Here is a tiny trained network, its code and every weight. The questions are about switching its units off for an input and a class, where a switched-off unit gives its printed mean instead of its output.

import numpy as np


def w(rows, s, z=0):
    codes = np.array(rows[::2]) - 128.0
    scale = np.full(codes.shape[1], s)
    scale[-1] = z or s
    return codes * scale


def f(y):
    return np.maximum(y, 0)


def log_softmax(a):
    a = a - a.max(-1, keepdims=True)
    return a - np.log(np.exp(a).sum(-1, keepdims=True))


def net(x, mask):
    res = np.array(x, float).reshape(1, 5) / 4 @ E
    y = f(res @ A[0][:, :-1].T + A[0][:, -1])
    res = res + np.where(mask, y, B[0][:, -1]) @ B[0][:, :-1]
    return log_softmax(res[-1] @ U[:, :-1].T + U[:, -1])


A, B = {}, {}
E = w([
[123,130,42,165,254,156],'x0',
[103,207,142,224,102,108],'x1',
[138,135,121,121,140,103],'x2',
[44,80,210,137,206,81],'x3',
[160,24,100,213,86,79],'x4',
],0.0076)
A[0] = w([
[101,119,79,149,140,121,183],'n1',
[165,83,166,147,83,97,94],'n2',
[112,130,58,178,221,194,101],'n3',
[145,50,106,181,98,83,60],'n4',
[115,131,156,104,95,135,75],'n5',
[101,192,144,84,146,149,123],'n6',
[99,123,177,98,59,94,122],'n7',
[195,168,97,144,101,187,78],'n8',
[102,233,160,254,105,101,16],'n9',
[78,180,143,199,110,129,68],'n10',
[120,131,184,76,41,63,28],'n11',
[181,75,132,156,125,76,69],'n12',
[205,175,41,104,60,156,2],'n13',
[98,115,68,154,163,133,76],'n14',
[181,146,100,137,125,140,70],'n15',
[139,155,184,105,50,96,81],'n16',
[137,104,157,130,147,148,65],'n17',
[102,250,166,52,165,154,50],'n18',
[141,133,117,152,171,148,48],'n19',
[117,53,111,52,129,144,77],'n20',
[152,79,112,159,128,134,96],'n21',
[25,92,229,148,203,71,104],'n22',
[91,155,138,73,91,109,117],'n23',
[160,24,127,33,134,175,188],'n24',
[143,71,94,210,107,93,46],'n25',
[142,99,122,170,116,96,138],'n26',
[117,156,127,162,118,109,116],'n27',
],0.0097,0.00098)
B[0] = w([
[157,124,147,126,139,145,160],'n1',
[148,123,133,123,132,172,183],'n2',
[231,139,116,149,139,136,215],'n3',
[102,124,129,81,126,194,196],'n4',
[158,123,119,128,137,134,158],'n5',
[114,116,142,97,117,185,183],'n6',
[176,131,107,165,149,137,197],'n7',
[83,119,132,185,126,100,183],'n8',
[125,139,142,28,136,44,215],'n9',
[136,131,132,76,129,73,179],'n10',
[195,137,108,159,166,140,209],'n11',
[106,135,143,96,116,172,177],'n12',
[54,109,133,223,117,101,212],'n13',
[175,137,124,139,130,143,170],'n14',
[110,119,129,171,128,120,160],'n15',
[170,141,101,148,164,125,198],'n16',
[125,139,127,137,111,116,142],'n17',
[104,86,147,75,100,220,221],'n18',
[161,137,117,136,136,134,156],'n19',
[120,149,146,86,125,72,185],'n20',
[118,143,139,99,126,156,163],'n21',
[65,124,103,250,92,110,254],'n22',
[152,121,115,123,128,154,169],'n23',
[121,160,138,64,136,37,216],'n24',
[100,108,145,91,122,187,194],'n25',
[121,127,134,106,104,164,168],'n26',
[116,125,128,96,144,114,154],'n27',
],0.02,0.009)
U = w([
[81,86,150,50,95,236,72],'0',
[242,138,95,153,173,135,254],'1',
[20,106,116,205,97,76,98],'2',
[94,152,148,13,128,1,91],'3',
],0.0088,0.0017)

Each question gives the input, the list of numbers given to net, and the class t.
The units are the neurons (one row each of A and B). Each row of codes is followed by its name. A weight is (code - 128) times the scale printed after its matrix; where a second scale follows, it is the last column's (A, B and U).
mask holds one flag per neuron, in row order. A switched-off neuron (its flag False) gives its mean, the last column of its row in B, instead of its output. The means were averaged over made-up inputs and are rounded, as every weight is.
A unit's drop is (log p(t) with every unit on - log p(t) with that unit switched off) / (log p(t) with every unit on - log p(t) with every unit switched off).
The circuit of an input: a set's keep is (log p(t) with only the set's units on - log p(t) with every unit switched off) / (log p(t) with every unit on - log p(t) with every unit switched off). Starting from the 12 units with the biggest drops (on a tie, the unit counted first), units are removed one at a time, each time the one whose removal leaves the highest keep (on an exact tie, the one counted first), for as long as the keep stays at least 0.8.
units of the circuit, in order: the units of the circuit, biggest drop first
top k neurons: the k neurons with the biggest drops, biggest first
drop when u is switched off: that unit's drop, to one decimal
input [5,-1,3,-7,-6], class 2: units of the circuit, in order => [n13]
input [-6,4,-7,-3,5], class 1: top 4 neurons => [n11, n18, n16, n7]
input [-4,-3,4,5,-3], class 2: top 2 neurons => [n22, n3]
input [-2,4,-1,-2,3], class 3: top 3 neurons => [n9, n18, n22]
input [-4,-8,-8,-3,7], class 3: top 4 neurons => [n24, n20, n18, n6]
input [4,7,3,4,-8], class 0: top 3 neurons => [n18, n6, n24]
input [6,2,-5,-6,-7], class 0: top 4 neurons => [n18, n22, n6, n11]
input [-5,2,8,4,3], class 1: top 2 neurons => [n11, n13]
input [5,-6,7,-6,2], class 2: top 3 neurons => [n13, n9, n8]
input [6,2,6,3,-6], class 0: top 3 neurons => [n18, n6, n11]
input [-2,6,-5,1,6], class 0: top 3 neurons => [n25, n24, n4]
input [3,4,6,3,3], class 3: top 2 neurons => [n9, n18]
input [-6,-3,-2,-5,2], class 1: top 3 neurons => [n22, n11, n16]
input [-4,8,-5,-5,5], class 3: units of the circuit, in order => [n9]
input [-7,-5,6,-2,4], class 1: drop when n9 is switched off => 0.1
input [-3,-7,-5,8,-3], class 2: drop when n22 is switched off => 2.8
input [-8,-5,1,-8,-2], class 1: drop when n11 is switched off => 2.0
